What each symbol does to the states:
CR + BF
CR ~ DP
CR $ JZ
CR @ CF
CR ! NB
HR + DQ
HR ~ RT
HR $ RJ
HR @ LP
HR ! JL
BD + ZZ
BD ~ LG
BD $ QM
BD @ BR
BD ! LT
SL + TD
SL ~ NZ
SL $ JQ
SL @ FT
SL ! QQ
MB + GT
MB ~ GQ
MB $ NC
MB @ NG
MB ! FJ
NR + GF
NR ~ FT
NR $ SD
NR @ QQ
NR ! TD
MP + JL
MP ~ DT
MP $ HF
MP @ RT
MP ! LP
ZM + GP
ZM ~ ZH
ZM $ LJ
ZM @ HC
ZM ! NM
HB + FJ
HB ~ DG
HB $ JF
HB @ GQ
HB ! NG
JZ + DP
JZ ~ ZM
JZ $ NM
JZ @ BB
JZ ! FL
LT + BD
LT ~ QM
LT $ CT
LT @ GZ
LT ! HM
CQ + JF
CQ ~ LS
CQ $ PG
CQ @ PC
CQ ! TG
ZN + HN
ZN ~ CF
ZN $ MJ
ZN @ NB
ZN ! BF
FT + HH
FT ~ FB
FT $ BP
FT @ JQ
FT ! SD
BR + HM
BR ~ TR
BR $ BM
BR @ QM
BR ! GZ
NG + HB
NG ~ JF
NG $ CQ
NG @ NC
NG ! PR
JL + HR
JL ~ RJ
JL $ DT
JL @ JB
JL ! MP
NM + ZM
NM ~ LJ
NM $ MM
NM @ MZ
NM ! BC
FG + RF
FG ~ FJ
FG $ HB
FG @ GT
FG ! ZF
PC + RL
PC ~ ZN
PC $ BF
PC @ PG
PC ! ZC
ZF + FG
ZF ~ HB
ZF $ NG
ZF @ MB
ZF ! CL
TD + NR
TD ~ SD
TD $ NZ
TD @ HH
TD ! SL
NC + GQ
NC ~ RL
NC $ PC
NC @ CQ
NC ! DG
FL + JZ
FL ~ NM
FL $ BC
FL @ GP
FL ! JJ
NZ + SD
NZ ~ ZZ
NZ $ BD
NZ @ FB
NZ ! JQ
TH + MM
MJ + CF
MJ ~ BB
MJ $ GP
MJ @ FL
MJ ! DP
GZ + BR
GZ ~ BM
GZ $ QJ
GZ @ CT
GZ ! LG
TG + CQ
TG ~ PG
TG $ HN
TG @ ZC
TG ! RL
RF + GS
RF ~ MB
RF $ FJ
RF @ CL
RF ! FG
CL + ZF
CL ~ NG
CL $ PR
CL @ FJ
CL ! GT
PG + LS
PG ~ NB
PG $ DH
PG @ BF
PG ! HN
GT + CL
GT ~ PR
GT $ GQ
GT @ HB
GT ! MB
BB + JJ
BB ~ HC
BB $ MZ
BB @ NM
BB ! GP
PM + GL
PM ~ QQ
PM $ HH
PM @ TD
PM ! GF
HF + DT
HF ~ CL
HF $ GT
HF @ FG
HF ! GS
DQ + ZJ
DQ ~ JB
DQ $ RT
DQ @ MP
DQ ! HR
QQ + SL
QQ ~ JQ
QQ $ TB
QQ @ SD
QQ ! HH
FJ + MB
FJ ~ NC
FJ $ DG
FJ @ PR
FJ ! HB
ZC + PC
ZC ~ BF
ZC $ CR
ZC @ HN
ZC ! LS
DP + MJ
DP ~ GP
DP $ ZM
DP @ JJ
DP ! JZ
QM + LG
QM ~ SF
QM $ ZJ
QM @ BM
QM ! CT
RL + TG
RL ~ HN
RL $ ZN
RL @ LS
RL ! PC
DT + RJ
DT ~ ZF
DT $ CL
DT @ RF
DT ! HF
HH + QQ
HH ~ TB
HH $ FB
HH @ NZ
HH ! FT
SF + QJ
SF ~ MP
SF $ LP
SF @ HR
SF ! ZJ
PR + NG
PR ~ CQ
PR $ TG
PR @ DG
PR ! GQ
JJ + FL
JJ ~ BC
JJ $ HC
JJ @ ZM
JJ ! BB
BC + NM
BC ~ MM
BC $ TH
BC @ ZH
BC ! HC
GL ~ SL
GL $ QQ
GL @ NR
GL ! PM
JQ + NZ
JQ ~ BD
JQ $ LT
JQ @ BP
JQ ! TB
LS + ZC
LS ~ CR
LS $ NB
LS @ ZN
LS ! PG
HC + BC
HC ~ TH
HC @ LJ
HC ! MZ
NB + CR
NB ~ JZ
NB $ FL
NB @ MJ
NB ! DH
TB + JQ
TB ~ LT
TB $ HM
TB @ ZZ
TB ! FB
GQ + PR
GQ ~ TG
GQ $ RL
GQ @ JF
GQ ! NC
MM + LJ
MM ! TH
RT + JB
RT ~ RF
RT $ FG
RT @ HF
RT ! RJ
DH + NB
DH ~ FL
DH $ JJ
DH @ DP
DH ! CF
TR + CT
TR ~ DQ
TR $ HR
TR @ SF
TR ! BM
LJ + ZH
LJ ! MM
MZ + HC
MZ @ MM
MZ ! ZH
BM + TR
BM ~ HR
BM $ JL
BM @ ZJ
BM ! QJ
CT + QM
CT ~ ZJ
CT $ DQ
CT @ QJ
CT ! TR
BP + FB
BP ~ BR
BP $ GZ
BP @ LT
BP ! ZZ
DG + NC
DG ~ PC
DG $ ZC
DG @ TG
DG ! JF
RJ + RT
RJ ~ FG
RJ $ ZF
RJ @ GS
RJ ! DT
HN + PG
HN ~ DH
HN $ CF
HN @ CR
HN ! ZN
GF + PM
GF ~ HH
GF $ FT
GF @ SL
GF ! NR
JF + DG
JF ~ ZC
JF $ LS
JF @ RL
JF ! CQ
SD + FT
SD ~ BP
SD $ ZZ
SD @ TB
SD ! NZ
GS + HF
GS ~ GT
GS $ MB
GS @ ZF
GS ! RF
ZZ + BP
ZZ ~ GZ
ZZ $ LG
ZZ @ HM
ZZ ! BD
HM + LT
HM ~ CT
HM $ TR
HM @ LG
HM ! BR
LP + MP
LP ~ HF
LP $ GS
LP @ RJ
LP ! JB
LG + GZ
LG ~ QJ
LG $ SF
LG @ TR
LG ! QM
CF + DH
CF ~ JJ
CF $ BB
CF @ JZ
CF ! MJ
ZH + MZ
ZH @ TH
ZH ! LJ
GP + BB
GP ~ MZ
GP $ ZH
GP @ BC
GP ! ZM
ZJ + SF
ZJ ~ LP
ZJ $ JB
ZJ @ JL
ZJ ! DQ
BF + ZN
BF ~ MJ
BF $ DP
BF @ DH
BF ! CR
QJ + BM
QJ ~ JL
QJ $ MP
QJ @ DQ
QJ ! SF
JB + LP
JB ~ GS
JB $ RF
JB @ DT
JB ! RT
FB + TB
FB ~ HM
FB $ BR
FB @ BD
FB ! BP

The rows follow the links: the fewer symbols apart two states are, the more alike their rows tend to be.

State, then a row for it; each showing differs a little:
CF: -133 166 58 168 27 204 190 -52 -121 -287 97 96 -292 63 -12 -100 137 -49 109 -91 -104 -104 88 -175 -255 189 -53 14 83 89 -140 -25 -67 -187 145 22 -77 79 -246 29 -70 -106 108 -23 34 173 -8 -65 71 -120 145 -263
BP: 124 -169 -44 -149 -21 -190 -179 64 148 291 -113 -93 291 -71 12 76 -133 37 -84 98 126 115 -72 160 265 -183 57 -6 -110 -101 162 3 79 196 -116 -23 49 -76 238 0 39 113 -158 43 -7 -181 12 62 -86 108 -157 233
BB: -129 155 71 185 39 199 207 -37 -89 -283 73 98 -289 39 -20 -123 141 -66 134 -74 -79 -93 102 -176 -240 199 -45 30 41 68 -118 -48 -44 -178 173 22 -103 85 -255 68 -109 -97 75 6 60 163 -13 -70 59 -134 129 -282
FG: 20 -9 -87 -140 -81 -50 -115 -75 -204 3 140 -17 7 136 28 175 -19 140 -204 -91 -163 -61 -115 88 -58 -80 -37 -94 251 134 -150 175 -130 -51 -206 -6 198 -25 92 -250 246 -45 299 -173 -204 48 -7 29 106 90 114 211
FJ: -51 82 -39 -27 -57 68 4 -99 -253 -156 181 38 -156 163 19 109 50 99 -120 -129 -206 -104 -55 -16 -196 32 -65 -75 260 167 -208 149 -154 -145 -106 3 135 15 -57 -202 176 -104 329 -171 -169 141 -9 -16 133 22 177 44
HB: -64 97 -41 -19 -54 80 20 -100 -255 -176 181 50 -178 154 16 94 60 89 -106 -124 -205 -109 -43 -34 -207 51 -65 -67 260 167 -219 133 -153 -158 -81 7 122 19 -79 -190 164 -108 321 -162 -150 147 -10 -16 135 7 189 19
RF: 35 -29 -91 -154 -88 -78 -140 -69 -195 34 127 -28 45 132 30 190 -39 142 -210 -78 -143 -48 -125 103 -30 -98 -26 -90 238 118 -137 179 -120 -28 -218 -13 205 -33 118 -243 249 -32 287 -165 -204 23 -2 38 90 111 96 232
DG: -98 139 -1 67 -22 142 104 -87 -226 -252 169 76 -255 136 1 17 106 35 -20 -128 -192 -118 9 -97 -259 117 -68 -45 213 153 -214 82 -131 -192 13 8 48 53 -166 -114 78 -124 270 -117 -94 181 -16 -51 122 -51 195 -106
MM: -124 157 76 199 58 200 214 -21 -47 -269 44 95 -276 13 -29 -146 137 -87 160 -51 -49 -77 118 -183 -215 206 -33 43 -4 35 -85 -77 -15 -160 197 23 -135 79 -257 104 -145 -84 13 35 98 150 -7 -73 25 -142 101 -307
RT: 98 -101 -97 -205 -81 -157 -202 -27 -81 179 54 -69 181 64 26 193 -103 134 -217 -13 -57 17 -132 170 108 -171 5 -77 137 43 -29 143 -57 71 -235 -21 192 -62 212 -202 226 26 156 -111 -175 -69 3 62 37 141 0 312
DQ: 124 -142 -84 -206 -61 -195 -216 15 22 257 -22 -93 253 -1 27 158 -128 101 -178 36 26 64 -122 187 200 -196 31 -54 31 -19 57 95 6 144 -211 -21 147 -84 256 -127 162 75 22 -51 -108 -136 3 69 -17 141 -80 317
CT: 132 -157 -68 -184 -42 -196 -206 40 94 283 -70 -94 287 -32 18 121 -141 63 -135 66 80 91 -100 181 242 -190 45 -29 -41 -66 118 54 39 176 -178 -19 101 -80 255 -71 106 97 -65 -7 -58 -164 7 67 -48 130 -130 289
NR: 109 -157 -26 -121 -1 -175 -145 82 192 284 -137 -87 282 -109 3 25 -128 -2 -36 115 162 116 -45 138 267 -156 68 26 -163 -136 189 -33 108 199 -69 -12 3 -69 208 60 -11 123 -217 81 42 -191 13 60 -103 81 -181 177
JL: 112 -135 -89 -208 -69 -183 -213 -1 -13 237 -5 -88 237 24 25 170 -121 114 -195 21 9 53 -128 189 176 -191 19 -61 66 0 34 109 -22 122 -224 -24 164 -76 246 -148 187 64 63 -69 -135 -121 5 71 -4 147 -62 321

Each walk starts at a row. The symbols on each line, taken left to right, move it on to the next state.
Each answer is a row, close to the row of the state it stands for.
new walk
-129 164 60 176 35 202 196 -45 -108 -288 90 98 -295 55 -12 -108 136 -54 118 -80 -100 -95 94 -173 -251 190 -49 22 65 85 -136 -33 -56 -180 153 23 -85 80 -252 42 -86 -104 99 -12 44 169 -9 -63 61 -122 141 -269
! ! ! + ! + ! + -131 167 66 182 40 203 196 -36 -100 -286 78 94 -292 46 -18 -118 133 -58 130 -81 -87 -90 96 -179 -247 197 -44 24 54 72 -124 -40 -49 -180 161 26 -98 77 -256 48 -97 -105 82 1 52 164 -16 -66 58 -127 130 -275
+ $ + ! + + ! + -124 157 66 191 45 197 208 -41 -86 -284 70 99 -279 41 -14 -126 135 -71 137 -67 -76 -84 103 -176 -238 197 -45 26 35 64 -113 -54 -42 -167 172 26 -106 78 -257 70 -112 -102 62 7 72 167 -8 -68 54 -132 127 -290
new walk
126 -149 -75 -191 -50 -197 -213 31 67 273 -58 -99 278 -27 21 136 -135 76 -151 62 67 84 -109 183 232 -195 46 -34 -22 -47 102 67 32 169 -189 -22 120 -82 255 -85 116 88 -36 -19 -79 -153 14 71 -46 138 -114 296
@ @ ~ + + $ @ -9 30 -71 -94 -72 -1 -71 -91 -239 -65 162 11 -60 153 23 155 9 127 -173 -109 -191 -77 -90 48 -114 -26 -46 -92 267 153 -188 171 -147 -90 -170 -6 177 -5 29 -234 227 -70 323 -179 -199 81 -6 6 123 65 150 145
$ ! + + @ ! + + -89 123 -11 37 -29 130 71 -93 -246 -232 172 66 -232 143 5 49 98 59 -50 -130 -195 -122 -10 -80 -251 102 -67 -49 228 164 -219 103 -141 -180 -24 5 76 47 -137 -141 113 -120 290 -136 -112 169 -16 -34 127 -35 197 -62
new walk
-74 101 -25 4 -46 95 39 -95 -249 -193 180 56 -199 153 10 77 77 77 -84 -131 -204 -115 -34 -50 -223 66 -65 -60 251 164 -221 120 -147 -176 -55 5 105 33 -98 -174 144 -115 316 -146 -137 155 -18 -29 132 -10 191 -18
+ + @ @ @ ! ~ @ $ -131 162 62 177 41 198 199 -44 -105 -286 80 94 -289 49 -15 -112 137 -58 120 -75 -90 -96 95 -174 -247 191 -43 17 60 76 -128 -39 -53 -181 157 24 -88 80 -248 42 -85 -100 86 -3 47 169 -11 -71 60 -127 139 -270
+ ~ $ + + -129 153 74 197 51 204 213 -30 -61 -278 55 98 -275 29 -16 -131 134 -86 148 -60 -67 -83 103 -181 -229 198 -38 34 10 48 -95 -69 -29 -164 185 24 -115 82 -257 92 -130 -93 35 19 82 155 -12 -76 43 -142 110 -307
new walk
109 -131 -96 -211 -75 -180 -210 -10 -31 227 14 -81 226 36 27 178 -118 118 -197 20 -15 45 -126 183 158 -191 21 -64 82 4 22 124 -25 116 -234 -25 166 -74 240 -162 199 54 83 -79 -141 -105 6 68 7 147 -50 319
@ + ! + + ! + 105 -121 -95 -208 -73 -172 -210 -12 -50 212 22 -85 217 46 24 178 -107 125 -203 5 -23 38 -132 179 150 -183 19 -67 98 20 4 127 -38 98 -233 -26 177 -77 235 -173 205 48 109 -90 -151 -97 3 68 19 146 -31 320
~ $ ~ @ $ @ ! ! ~ -125 160 58 172 31 195 196 -48 -118 -287 92 103 -292 54 -12 -104 130 -53 108 -87 -102 -103 89 -174 -252 189 -51 16 69 83 -143 -34 -64 -184 148 23 -82 78 -250 28 -79 -103 106 -16 39 174 -10 -70 66 -124 149 -265
new walk
49 -45 -94 -172 -82 -95 -159 -60 -168 70 118 -39 71 115 31 193 -55 142 -215 -62 -129 -28 -127 120 7 -117 -23 -88 213 104 -113 177 -114 -6 -226 -19 203 -46 148 -240 256 -21 254 -160 -202 0 -1 42 85 122 74 262
$ + $ + ~ + -107 145 7 84 -21 154 112 -92 -223 -260 164 80 -261 131 1 4 117 28 -9 -124 -185 -126 20 -106 -261 129 -67 -44 201 150 -205 68 -130 -196 25 11 38 55 -178 -102 62 -124 254 -115 -77 181 -11 -50 120 -65 193 -122
$ ~ @ $ + -133 158 68 184 40 204 205 -41 -89 -289 75 98 -284 44 -22 -117 139 -64 133 -75 -83 -90 98 -179 -247 196 -48 23 47 73 -118 -46 -40 -178 172 21 -98 79 -255 63 -99 -101 76 0 60 158 -15 -74 54 -131 129 -280
new walk
63 -64 -96 -182 -89 -107 -175 -52 -151 103 100 -42 104 111 26 197 -66 144 -223 -55 -111 -16 -130 139 38 -130 -16 -92 200 92 -88 167 -94 16 -236 -17 207 -49 168 -232 253 -13 233 -147 -195 -13 3 42 72 125 52 271
@ + ! + ~ ! + + ! + -25 54 -63 -72 -72 20 -44 -88 -243 -95 173 19 -95 159 22 132 27 115 -161 -113 -199 -90 -81 26 -148 -12 -54 -87 270 159 -197 160 -147 -120 -144 -2 160 1 -1 -225 218 -81 326 -178 -185 98 -5 -3 125 53 164 119
! $ @ $ ~ ! -127 162 52 167 25 197 191 -55 -135 -293 100 96 -294 66 -13 -90 143 -45 101 -90 -109 -103 81 -172 -256 184 -54 12 83 92 -144 -20 -67 -187 145 23 -72 75 -247 27 -62 -110 125 -29 27 179 -12 -68 73 -116 150 -253
new walk
121 -151 -85 -204 -62 -189 -216 22 36 262 -29 -95 267 -8 21 152 -128 91 -172 47 36 70 -117 181 211 -196 31 -46 18 -31 73 83 11 147 -207 -22 137 -77 256 -113 148 78 6 -43 -105 -142 8 67 -23 144 -93 307
+ ! $ ~ @ ! + 1 13 -77 -119 -83 -27 -91 -84 -225 -30 162 0 -29 152 22 173 -2 137 -184 -107 -179 -73 -103 66 -85 -61 -47 -89 250 146 -168 165 -142 -75 -190 -11 190 -14 59 -243 244 -64 315 -176 -208 68 -11 18 116 80 133 178
+ ! $ + ~ + -96 136 -14 57 -25 141 87 -92 -235 -243 172 67 -241 142 -1 37 97 51 -38 -134 -193 -119 1 -91 -245 113 -69 -48 221 160 -211 95 -141 -186 -5 9 63 45 -153 -127 96 -116 279 -126 -105 177 -17 -39 121 -45 195 -85
new walk
104 -111 -97 -209 -78 -162 -209 -24 -65 187 36 -73 200 57 29 193 -104 127 -213 -1 -44 30 -136 175 130 -176 11 -71 115 31 -12 137 -48 91 -238 -22 186 -63 224 -192 222 40 131 -102 -161 -91 2 61 23 147 -21 318
~ $ ~ ~ @ $ -129 162 53 161 22 199 180 -60 -145 -292 112 97 -290 72 -13 -81 133 -33 88 -92 -118 -105 71 -168 -258 182 -55 6 99 100 -158 -5 -74 -192 130 18 -59 78 -239 7 -53 -113 136 -40 15 180 -7 -65 81 -113 163 -237
@ + ! + + ! + -132 165 49 158 29 198 190 -53 -132 -296 104 97 -294 67 -10 -94 135 -42 97 -89 -119 -104 80 -163 -262 181 -53 8 96 101 -155 -19 -69 -195 136 23 -63 79 -246 16 -60 -109 128 -32 21 181 -11 -67 79 -117 156 -245
